[148 136  54 156  93 120 124 140 188] = Q438
[148 136  54 156  93 120 124 140 176] = Q503
[ 93 145 131 109 135 160 127 141 119] = Q833
[ 93 145 131 109 135 168 127 141 119] = Q800
[136 136  58 163 102 103 121 136 136] = Q547
again Q547:  -> [136]
find: [148 136  54 156  93 120 124 140 188] -> Q438
find: [148 136  54 156  93 120 124 140 176] -> Q503
then: [ 93 145 131 109 135 160] -> [127]

[166 117 133 163] = Q383
[100 142 125  99] = Q772
[121 125 133 172] = Q402
[170 162 148 162] = Q293
[117 166 111  86] = Q904
[150 134 150 150] = Q969
find: [142 125] -> Q772
again Q969:  -> [150]
find: [170 162 148 162] -> Q293
find: [100 142 125  99] -> Q772
again Q293:  -> [162]
find: [166 117 133 163] -> Q383
find: [117 166] -> Q904

[134 169  81  81 105] -> Q562
[115 164  90 120 112] -> Q608
[153 178 129  80 117] -> Q782
[153 178 129  80 147] -> Q881
[127 181  70  83  85] -> Q5
[ 88  80 167 167 119] -> Q925
[ 59  79 167 172 144] -> Q779
rev: [167 167] -> Q925
again Q925:  -> [167]

[ 91  91 116  89] -> Q154
[ 76  97  89 116] -> Q738
[197 118 168 118] -> Q519
[155 167 127  91] -> Q974
find: [ 76  97  89 116] -> Q738
rev: [ 91 127 167] -> Q974
find: [155 167 127] -> Q974
find: [ 89 116] -> Q738
again Q519:  -> [118]
find: [ 91  91 116] -> Q154

[112 116 172 127  78 101 112 147 151 173 121  97 139 163  87  96 153 111
  94 114 134 150 134 124 138 120  90 163 149 146 107 144 148 136 105 149
 151 104 128 103 131 103 135 135 141 130 132 148 150 129 120] -> Q244
[170 109 119 102 161 163 172 128 116 121 105 153  99 103 172 162 100 179
 138 158 134 137  94 105 129 134 148 146 123 139 113 154  93 107 112  94
 123 145 108 151 127 120 109  98 123 133 115  99 109 122 128] -> Q113
[133 129 120 132 146 132 137 135 122 109 147 138 117 138 141 139 106 110
 128  89  89 100 161 120 113 125 153 126 120 100 112 105 166 122 134 152
 129  99 112 125 134 157 147 114 148  95  99 109 105 159 188] -> Q644
[132  95 143 123 123 122 146 138 136 163 109 116 137 122 117 117 136 161
 134 164 157 154  93 129 136 119 102 154 130 152 111 180 100 141  93 100
 142 136 136 122 123  97 101 116 100 157 138 118 160 111 100] -> Q633
[177 116 137  83 141 205 167 142 126 140  97 154 113 127 173 157 106 157
  95 150 124 141 111  79 150 136 143 156 149 144 107 141  85 104 127 107
 146 116 104 143 146 107 121 114 157 121  96 106 110  97 126] -> Q587
[151 163  95 118 161 161 127 106 107  79 127 159 114 105 167 163 111 131
 135 137 116 114 129 118 124 161 159 111 120 120 168  78 113 108 168 119
  99 158 129 160 136 153 124 138 133 125 122 142  90 116 125] -> Q781
[132 128 131 140 161  93 132 125 107  97 138 127 177 154 115 113 111 145
 150 128  72  94 150 121  86 108 114 127  95 140 168 105 154 169 129 155
 137  96 161 127 157 187 144 152 120 143 121 143 121 135 160] -> Q362
[129 133 128 129 138 118 129 137 126 117 147 132 136 156 132 122 114  97
 117  86  86  99 170 117 119 102 144 126 131 102 122  96 167 131 140 168
 140  86 117 115 141 159 152 130 156  93  92 119 124 145 176] -> Q335
[127 129  90 129 175 124 144 121 123 111 151 144 165 137 150 126 110 111
 151 121 102  93 160 127 118  93 156 132 126  97 151 111 135 155 146 119
 143 106 139 126 138 181 136 129 127 110 106  90 141 109 136] -> Q47
[ 99  91 126 150 144 104 145 146 139 138 157 113 130 138 107 110 119 124
 158  93 118 109 147 152 108  70 139 132 113  97  77 153 161 143  99 134
 140 104 124 109 105 140 146  95 102 112 121  92 150 173 174] -> Q520
[162 154 134 119 139 151 128 120 105  83 119 150  97 130 153 161 105 125
 108 114  84 114 134  94 109 159 145 119 115 129 143  83 149  97 147 158
 111 124 112 150 144 146 141 136 165 113 110 143  66 151 166] -> Q532
find: [115 129 143  83 149  97 147] -> Q532
then: [118 129 137] -> [126]
rev: [152 130 154 102 119 136] -> Q633

[120 121  66  91 142  92 119] : Q274
[130 129 106 125 131 119 136] : Q743
[125  81 178 147  71  95  56] : Q876
[120 131 146 145 109 131 119] : Q629
[120 121 165 144 101 134  99] : Q433
[113  89 179 182  46  77  70] : Q267
rev: [125 106] -> Q743
find: [95 56] -> Q876
find: [120 121 165 144 101 134  99] -> Q433
len: [120 131 146 145 109 131 119] -> 7
find: [46 77] -> Q267

[127 138 116 126  81 115 111 114 111 128 114 111 107 130 155 150 149  93
 112  86  88 140 115 139 117 115  85 137 126 127]  Q636
[115 106 100 156 169 136 131 133 137 116 137 134 152 131 102 108 104 165
 133 166 164 113 136 114 136 135 165 123 135 135]  Q921
[125 116 122 134 132 161 166 161 171 125 166 169 128 119 120 125 111 124
 165 127 129 119 168 111 160 154 130 125 111 113]  Q364
[156  62 137 132 126 121 115 122 120  51 121 118 132 136 140 145 127 135
 116 126 123 129 115 129 118 112 131 181 159 160]  Q523
len: [125 116 122 134 132 161 166 161 171 125 166 169 128 119 120 125 111] -> 17
rev: [126 116 135 127] -> Q523

